Below is a small trained network, with its code and all its weights. Each question gives an input and a class and asks what happens when units are switched off, that is, made to give their printed mean instead of their output.

import numpy as np


def w(rows, s, z=0):
    codes = np.array(rows[::2]) - 128.0
    scale = np.full(codes.shape[1], s)
    scale[-1] = z or s
    return codes * scale


def f(y):
    return np.maximum(y, 0)


def log_softmax(a):
    a = a - a.max(-1, keepdims=True)
    return a - np.log(np.exp(a).sum(-1, keepdims=True))


def net(x, mask):
    res = np.array(x, float).reshape(1, 3) / 4 @ E
    y = f(res @ A[0][:, :-1].T + A[0][:, -1])
    res = res + np.where(mask, y, B[0][:, -1]) @ B[0][:, :-1]
    return log_softmax(res[-1] @ U[:, :-1].T + U[:, -1])


A, B = {}, {}
E = w([
[249,156,191,238,144,206,127],'x0',
[202,179,121,59,75,141,189],'x1',
[164,167,35,156,86,92,56],'x2',
],0.014)
A[0] = w([
[184,171,131,86,67,164,212,61],'N1',
[131,63,185,119,180,182,206,96],'N2',
[105,125,150,200,250,155,18,69],'N3',
[98,52,80,194,125,155,138,63],'N4',
[152,182,104,113,93,195,160,115],'N5',
[192,159,166,208,128,210,123,3],'N6',
[198,151,23,205,100,83,62,82],'N7',
],0.012,0.0025)
B[0] = w([
[122,116,162,146,139,129,12,197],'N1',
[143,144,165,221,92,97,206,220],'N2',
[135,179,144,124,158,193,32,244],'N3',
[130,108,169,58,67,139,78,173],'N4',
[146,164,129,155,189,248,38,174],'N5',
[115,38,46,43,155,29,172,253],'N6',
[104,201,162,184,113,99,214,247],'N7',
],0.012,0.018)
U = w([
[115,179,163,246,127,120,209,175],'0',
[128,150,144,109,174,210,46,3],'1',
[87,101,61,17,172,41,163,235],'2',
],0.011,0.0022)

Each question gives the input, the list of numbers given to net, and the class t.
The units are the neurons (one row each of A and B). Each row of codes is followed by its name. A weight is (code - 128) times the scale printed after its matrix; where a second scale follows, it is the last column's (A, B and U).
mask holds one flag per neuron, in row order. A switched-off neuron (its flag False) gives its mean, the last column of its row in B, instead of its output. The means were averaged over made-up inputs and are rounded, as every weight is.
A unit's drop is (log p(t) with every unit on - log p(t) with that unit switched off) / (log p(t) with every unit on - log p(t) with every unit switched off).
The circuit of an input: a set's keep is (log p(t) with only the set's units on - log p(t) with every unit switched off) / (log p(t) with every unit on - log p(t) with every unit switched off). Starting from all 7 units, units are removed one at a time, each time the one whose removal leaves the highest keep (on an exact tie, the one counted first), for as long as the keep stays at least 0.8.
units of the circuit, in order: the units of the circuit, biggest drop first
unit that matters most: the unit with the biggest drop
k most important neurons: the k neurons with the biggest drops, biggest first
drop when u is switched off: that unit's drop, to one decimal
input [-6,-6,1], class 1: unit that matters most -> N6
input [4,-6,4], class 1: 2 most important neurons -> [N3 N2]
input [-3,5,-3], class 1: units of the circuit, in order -> [N6 N7]
input [-2,-3,4], class 0: 2 most important neurons -> [N6 N7]
input [-3,6,-6], class 0: 4 most important neurons -> [N2 N3 N6 N4]
input [-3,0,5], class 0: 2 most important neurons -> [N6 N7]
input [-2,3,5], class 0: 3 most important neurons -> [N6 N7 N3]
input [6,-5,2], class 2: 2 most important neurons -> [N6 N5]
input [-3,-2,-7], class 0: 2 most important neurons -> [N6 N2]
input [6,6,-1], class 1: 2 most important neurons -> [N5 N1]
input [-2,6,-8], class 0: 2 most important neurons -> [N2 N3]
input [7,-6,-6], class 2: 2 most important neurons -> [N6 N7]
input [3,2,0], class 2: 2 most important neurons -> [N3 N6]
input [-3,3,3], class 0: units of the circuit, in order -> [N6]
input [7,5,3], class 2: 2 most important neurons -> [N6 N3]
input [-1,1,3], class 0: 2 most important neurons -> [N6 N3]
input [-2,-8,8], class 0: 3 most important neurons -> [N7 N1 N5]
input [4,-8,1], class 1: drop when N3 is switched off -> 2.6
input [-1,-6,2], class 1: drop when N7 is switched off -> 0.0
input [-3,-6,1], class 1: drop when N6 is switched off -> 0.9
input [6,-2,-1], class 2: drop when N6 is switched off -> 1.0
